[[37.5, 1.9, -22.3, -0.5, -23.8, -26.6],
[4.6, 9.7, -8.9, 34.8, -50.0, -17.9],
[9.4, -5.6, -18.7, -9.9, 30.7, 44.3]] -> 1.9

[[-14.6, 38.3, 19.9, -24.9, 32.4],
[40.9, 6.5, 8.3, 16.1, 24.6],
[34.1, -14.8, -8.4, 16.8, -6.5]] -> 38.3

[[-24.8, -0.7, -27.8, -38.7, -17.7],
[36.9, -56.1, -28.5, 27.4, 11.7],
[29.4, -24.0, 13.8, 37.7, -4.5]] -> -0.7

[[41.4, -1.0, -30.6, -7.9, 11.2, 20.9],
[-22.5, 5.9, 13.4, 3.3, -12.1, 14.8],
[41.6, -14.9, -32.2, -18.2, 14.3, 23.2]] -> -1.0

[[29.9, 39.6, -27.7, 41.1, 34.8, -9.1, 6.1],
[-14.4, -7.0, 43.2, 9.1, 13.9, 21.2, -21.7],
[-31.6, -33.5, 31.8, -12.2, -12.8, 26.1, -0.4]] -> 39.6

[[23.0, -21.5, -4.9, 7.4, -3.7, 15.8],
[-3.0, -8.9, -18.3, -18.8, -32.4, 16.6],
[-40.6, 26.9, 25.6, 25.4, 37.6, 33.8]] -> -21.5

[[-0.2, -40.0, -3.1, -46.8, 26.3],
[-46.3, -20.3, -10.6, 26.8, 33.7],
[-47.2, -19.5, -9.0, 31.2, 28.9]] -> -40.0
---
[97 58 69 19 52 38 44] >> 97, 44

[ 2 25 77 29 33 45 23] >> 2, 23

[8456 8585 1294 9906] >> 8456, 9906

[[596 368 636 145]
 [466 583 862 654]] >> 596, 654

[ -2  16 -14  28 -11  10 -26] >> -2, -26

[55 90 42  8] >> 55, 8

[14 24 78 49 39 53 21] >> 14, 21

[ 27  13 -44   5  11  28  17] >> 27, 17

[[40 35 60 83 51]
 [57 14 49 44 44]
 [68 76 82 49 24]] >> 40, 24

[[ 47  54 195 184]
 [ 41  68 200 167]
 [132 174 190 187]] >> 47, 187
---
((-24.7, 41.8, -0.2, -9.3), (0.6, -3.4, -0.6, 19.1), (10.6, -18.0, 0.2, -4.6)) ans = -0.6
((33.1, -0.2, -43.4, 20.9, -20.0), (1.1, 15.4, -54.9, 8.1, -22.0)) ans = 8.1
((-5.8, -18.5, 0.9, 12.3), (-17.9, -37.5, 21.7, 40.3), (-3.6, -17.3, 25.7, 23.7)) ans = 21.7
((-35.0, 22.2, 46.8, 3.1, -21.7, 20.2, -27.4), (-11.3, 9.7, 26.2, -0.1, -19.3, -5.0, -22.3)) ans = -5.0
((-7.1, -54.7, 12.5, 0.3, 16.2, -11.3), (-32.6, -10.3, -19.3, -9.2, -28.4, -24.0)) ans = -28.4
((-44.6, -30.1, 14.5, 7.1, 22.0), (-26.6, -3.5, 13.3, -53.0, -6.3), (-21.0, -13.4, 9.5, 14.0, 9.3)) ans = -53.0
((24.3, 42.2, 2.7, -44.9, -28.7), (33.4, 5.2, 9.8, 26.0, -20.7)) ans = 26.0
((-29.9, 0.8, 15.4, 17.9, -15.7, -21.2), (-44.4, 7.0, 14.5, 18.8, -18.2, -39.5), (-8.8, -5.6, 6.7, 5.1, 0.3, -5.6)) ans = -18.2
((21.0, 1.4, 6.5, 9.7, 5.5, 24.9), (-23.1, -42.8, 16.7, -25.3, 9.8, -11.5)) ans = 9.8
((-38.9, -33.2, -5.2, -16.6, -6.1, -34.7), (-4.1, -4.6, -4.9, -15.1, 7.7, -43.3)) ans = 7.7
---
  -1  -799  -212   385   431   -91  -495
-253  -696   732  -842  -678   168    11
-210  -663  -493  -294  -351   133  -497
→ -495

633  486  352  366  690  584
346  354  509  127  353  562
774  491  574  529  638  460
→ 584

84  89  48  51  29  79
91  80  27  38  33  23
31  45  42  61  65  26
→ 79

112  123  129  135  122  167  200
162  226  131  137  168   93  166
194  239  175  128  123   60  201
→ 200

5  2  2  4  1  8  5
7  2  2  4  1  4  5
7  2  2  4  1  4  5
→ 5

62  58  74  76  29  49
56  89  79  54  14  53
70  78  63  59  31  67
→ 49
